What each symbol does to the nodes:
zl: φ>bs, χ>pf
hb: φ>hh, χ>sn
zg: φ>th, χ>nq
mt: φ>jg, χ>ct
zz: φ>bz, χ>zt
qp: φ>lq, χ>rz
ct: φ>pm, χ>mt
gf: φ>ph, χ>bm
ph: φ>nr, χ>mc
fr: φ>pf, χ>bs
pm: φ>jm, χ>rp
nq: φ>gl, χ>zg
lc: φ>zh, χ>sf
rz: φ>pg, χ>qp
pf: φ>rc, χ>zl
th: φ>sf, χ>zh
mc: φ>bm, χ>ph
sn: φ>ds, χ>hb
bm: φ>lt, χ>gf
lq: φ>bq, χ>mf
mf: φ>rz, χ>lq
jm: φ>zt, χ>bz
sf: φ>fr, χ>lc
hq: φ>hb, χ>ds
jg: φ>zg, χ>gl
bq: φ>gf, χ>lt
hh: φ>qf, χ>sl
pg: φ>sl, χ>qf
zt: φ>hq, χ>zz
bz: φ>rp, χ>jm
rc: φ>mc, χ>nr
rp: φ>mt, χ>pm
zh: φ>nq, χ>th
bs: φ>lc, χ>fr
lt: φ>mf, χ>bq
sl: φ>sn, χ>hh
qf: φ>qp, χ>pg
nr: φ>zl, χ>rc
gl: φ>ct, χ>jg
ds: φ>zz, χ>hq

In the rows, 49 stands for zero.

The rows follow the links: the fewer symbols apart two nodes are, the more alike their rows tend to be.

Name the node of each row.
[ 72  45  54  60  58  79  29  41  45  37  49  47  38  29  35  72  36   4  69  56  56  46  52  38  25  55  57  44  27  38  34  51  62  55  51  49  48  53  31  65  86  54  43  71  60  57  30  13  37] -> lt
[ 27  52  43  42  46  19  71  61  57  63  51  52  64  68  64  30  65  99  29  42  45  53  47  64  70  46  42  58  68  60  67  50  38  46  50  51  48  45  66  33  13  43  57  29  36  45  66  85  65] -> mt
[ 63  20  44  56  56  37  54  37  53  44  63  66  36  46  54  24  76  57  18  48  44  36  36  17  35  49  80  57  68  61  46  66  73  63  53  30  60  61  42  56  55  78  33  29  73  59  68  25  66] -> sn
[ 34  49  70  25  38  77  60  49  25  36  60  37  51  52  69  64  52  47  57  83  47  49  37  74  81  34  66  58  34  45  48  34  64  44  44  54  33  33  39  28  46  50  46  44  43  63  37  77  10] -> lq
[ 36  69  71  43  31  61  58  54  33  47  68  41  47  56  58  65  64  52  48  59  49  30  39  76  76  48  71  61  38  35  48  32  52  28  44  47  59  44  38  32  29  48  32  32  48  64  31  94   5] -> qf
[ 35  33  60  16  49  82  56  38  30  29  53  39  57  52  72  63  37  40  63  86  47  70  43  64  67  14  52  54  33  58  48  40  70  56  47  61  22  32  39  25  64  49  56  52  36  54  35  50  34] -> gf
[ 66  59  32  80  56  17  42  57  79  69  44  63  46  49  30  33  52  53  34  16  50  40  60  31  25  76  38  39  65  43  51  69  32  54  55  41  73  67  63  76  47  50  50  54  60  41  66  31  82] -> ct
[ 52  22  40  50  54  29  58  39  56  48  63  64  40  52  54  17  80  67  11  50  43  36  36  20  47  47  76  59  72  66  48  67  67  60  55  32  57  57  48  53  43  75  38  24  66  55  75  38  72] -> ds
[ 46  81  65  60  32  39  58  56  49  56  67  50  39  56  44  55  76  56  35  39  53  22  42  70  64  68  67  62  50  31  51  39  42  27  45  34  79  59  45  48  22  51  29  34  51  64  42  92  17] -> hb

Each walk starts at a row. The symbols on each line, taken left to right, move it on to the next node.
Answer with the node's row; about right is enough.
---
[ 43  22  47  23  65  73  50  37  39  34  40  44  62  49  69  54  27  42  66  78  48  82  48  45  51  19  42  45  37  64  50  53  68  69  50  66  14  31  44  34  73  47  70  59  42  44  47  20  58]
χ χ χ φ χ [ 40  23  52  21  57  81  48  38  33  30  47  39  55  51  74  58  30  42  67  84  44  73  46  52  57  14  46  54  36  60  48  45  71  64  47  66  13  26  43  31  69  48  62  54  38  48  41  34  44]
χ φ φ φ χ χ [ 76  39  53  59  57  73  26  36  45  36  54  54  29  31  39  62  42  11  56  54  52  38  45  29  26  49  61  45  36  45  36  58  68  59  51  40  52  56  34  65  85  63  40  62  68  59  37   7  43]
---
[ 62  41  25  64  63  30  39  53  68  61  38  61  49  46  37  34  35  49  47  24  48  59  60  21  19  64  32  36  62  57  50  69  37  64  56  50  54  56  63  72  60  51  64  62  58  34  66  11  95]
φ φ φ φ φ φ [ 52  82  61  69  33  33  53  60  55  62  59  51  39  53  35  50  76  59  32  29  52  17  46  60  58  73  65  57  57  30  49  40  35  27  48  35  82  64  51  56  25  54  27  38  51  62  47  86  27]
χ χ χ χ φ φ [ 42  75  71  49  31  48  57  55  40  52  67  41  44  56  49  58  76  53  41  51  53  26  41  74  76  60  67  62  47  34  50  34  44  27  47  39  68  50  44  41  26  50  26  31  50  65  38  90   6]
---
[ 67  23  47  58  58  46  45  35  48  40  60  65  31  39  50  31  66  43  22  49  46  35  38  17  29  49  82  55  59  59  37  71  77  60  53  32  58  62  35  58  64  79  32  37  73  58  64  17  63]
φ φ φ φ χ χ [ 36  32  46  46  51  19  65  48  57  56  58  56  54  65  64  18  78  90  14  44  46  43  41  40  60  42  63  55  75  67  59  56  53  54  49  41  53  49  57  42  19  61  45  22  52  52  78  62  71]
χ χ φ φ χ φ χ [ 27  43  44  40  49  21  68  56  53  59  55  56  61  65  63  18  72  93  24  41  44  49  46  50  66  49  53  56  72  66  62  54  47  50  48  47  53  48  64  34  15  53  52  25  49  46  78  77  65]
---
[ 52  79  55  76  36  23  51  61  63  67  56  57  41  51  30  42  76  58  34  22  52  17  48  55  51  81  59  51  61  33  48  44  32  30  52  34  85  67  56  67  27  50  31  43  55  51  51  75  38]
χ φ φ χ χ χ [ 62  67  38  82  53  20  43  60  74  67  46  59  43  49  26  34  59  59  36  15  50  33  58  36  33  81  47  46  69  44  51  61  31  40  54  36  84  73  61  75  40  51  41  50  59  44  60  47  67]
φ χ χ [ 60  72  48  81  45  19  46  62  70  70  55  58  37  50  26  38  71  60  30  16  53  23  54  43  44  82  56  50  64  35  49  52  28  35  54  33  90  68  58  72  29  50  34  44  56  50  57  63  54]
---
[ 35  58  72  28  34  70  61  49  28  39  66  35  48  53  63  63  63  51  55  74  49  39  37  76  79  39  69  61  33  42  47  32  58  38  43  49  48  39  39  28  37  49  38  39  41  63  31  86   9]
χ χ χ φ [ 72  27  48  61  56  58  41  30  50  39  58  62  29  36  45  43  60  28  33  52  50  35  39  17  28  51  77  53  52  51  37  65  76  64  51  34  57  59  35  62  72  74  33  46  73  59  54   9  56]
φ χ φ φ χ [ 78  28  52  58  56  65  34  35  45  41  58  57  30  32  37  54  50  16  47  55  51  37  44  21  26  51  70  48  45  48  35  64  74  63  50  36  56  60  31  64  83  71  33  54  75  58  45   7  50]
---
[ 60  24  27  45  63  48  42  45  58  49  33  55  54  44  50  40  24  43  59  47  47  72  59  28  23  42  30  40  54  68  53  64  50  71  57  58  28  48  59  57  71  48  66  64  52  34  66   4  90]
φ χ φ χ φ [ 64  28  30  58  68  42  39  47  67  54  32  58  53  45  42  37  29  48  53  37  50  70  62  20  19  53  28  36  55  65  47  66  40  70  51  51  45  52  59  66  70  51  69  62  56  34  64   8  96]
χ φ φ φ χ χ φ [ 55  74  54  47  48  77  33  57  44  44  37  35  55  44  38  80  22  18  90  52  55  60  62  68  47  51  29  43  24  32  44  40  39  44  47  61  39  46  46  54  71  31  57  76  41  47  19  48  32]
---
[ 70  54  55  57  50  81  28  42  45  36  45  45  38  30  35  80  25   2  79  59  55  52  54  46  31  52  47  42  26  32  37  48  54  48  50  56  46  53  35  60  84  45  51  76  56  52  25  24  35]
φ χ φ φ φ φ [ 47  19  39  29  65  69  46  41  45  39  36  45  61  45  64  49  24  40  66  68  46  80  55  35  40  23  38  42  44  65  51  60  63  71  50  66  18  36  47  42  79  48  68  58  46  40  51  15  74]
φ χ χ φ χ [ 32  78  49  41  45  54  53  66  50  59  34  38  68  57  50  69  32  60  75  47  55  63  67  82  66  51  19  43  42  42  58  33  20  33  46  65  45  39  61  41  38  22  70  64  25  37  35  79  40]
---
[ 48  75  49  49  44  68  41  58  46  51  34  39  60  47  40  81  23  30  84  50  52  59  64  76  52  47  22  42  26  33  50  28  28  39  49  66  43  40  51  44  60  25  62  77  32  40  23  62  31]
φ φ φ χ φ χ [ 64  68  55  55  48  79  30  47  41  42  40  39  46  36  37  82  24   8  85  51  53  56  58  56  39  53  38  43  24  30  39  38  44  43  49  59  44  49  37  61  82  35  54  78  45  49  20  35  32]
χ χ χ φ φ φ [ 54  18  30  39  66  55  40  40  47  41  34  52  57  42  58  43  22  40  61  56  46  80  57  30  30  31  31  42  48  67  51  65  60  74  55  65  24  41  51  48  77  47  71  66  49  38  59   4  83]
---
[ 43  27  44  50  52  20  63  44  55  53  65  60  47  57  60  13  79  80   9  46  44  41  42  30  55  46  69  58  76  67  53  65  62  56  52  35  54  51  50  44  27  69  38  23  61  51  80  51  70]
φ φ φ φ χ [ 64  49  29  75  61  20  40  54  73  64  39  62  44  46  31  31  46  53  39  19  52  49  60  25  20  73  36  38  65  53  48  67  36  56  56  41  62  64  62  73  54  50  55  58  60  35  66  24  88]
φ φ χ φ φ [ 25  64  44  39  42  27  65  68  53  64  44  47  66  70  62  35  56  93  42  42  44  57  54  71  75  49  34  52  62  55  64  42  29  41  46  54  49  40  66  37  14  36  59  35  35  43  61  90  58]
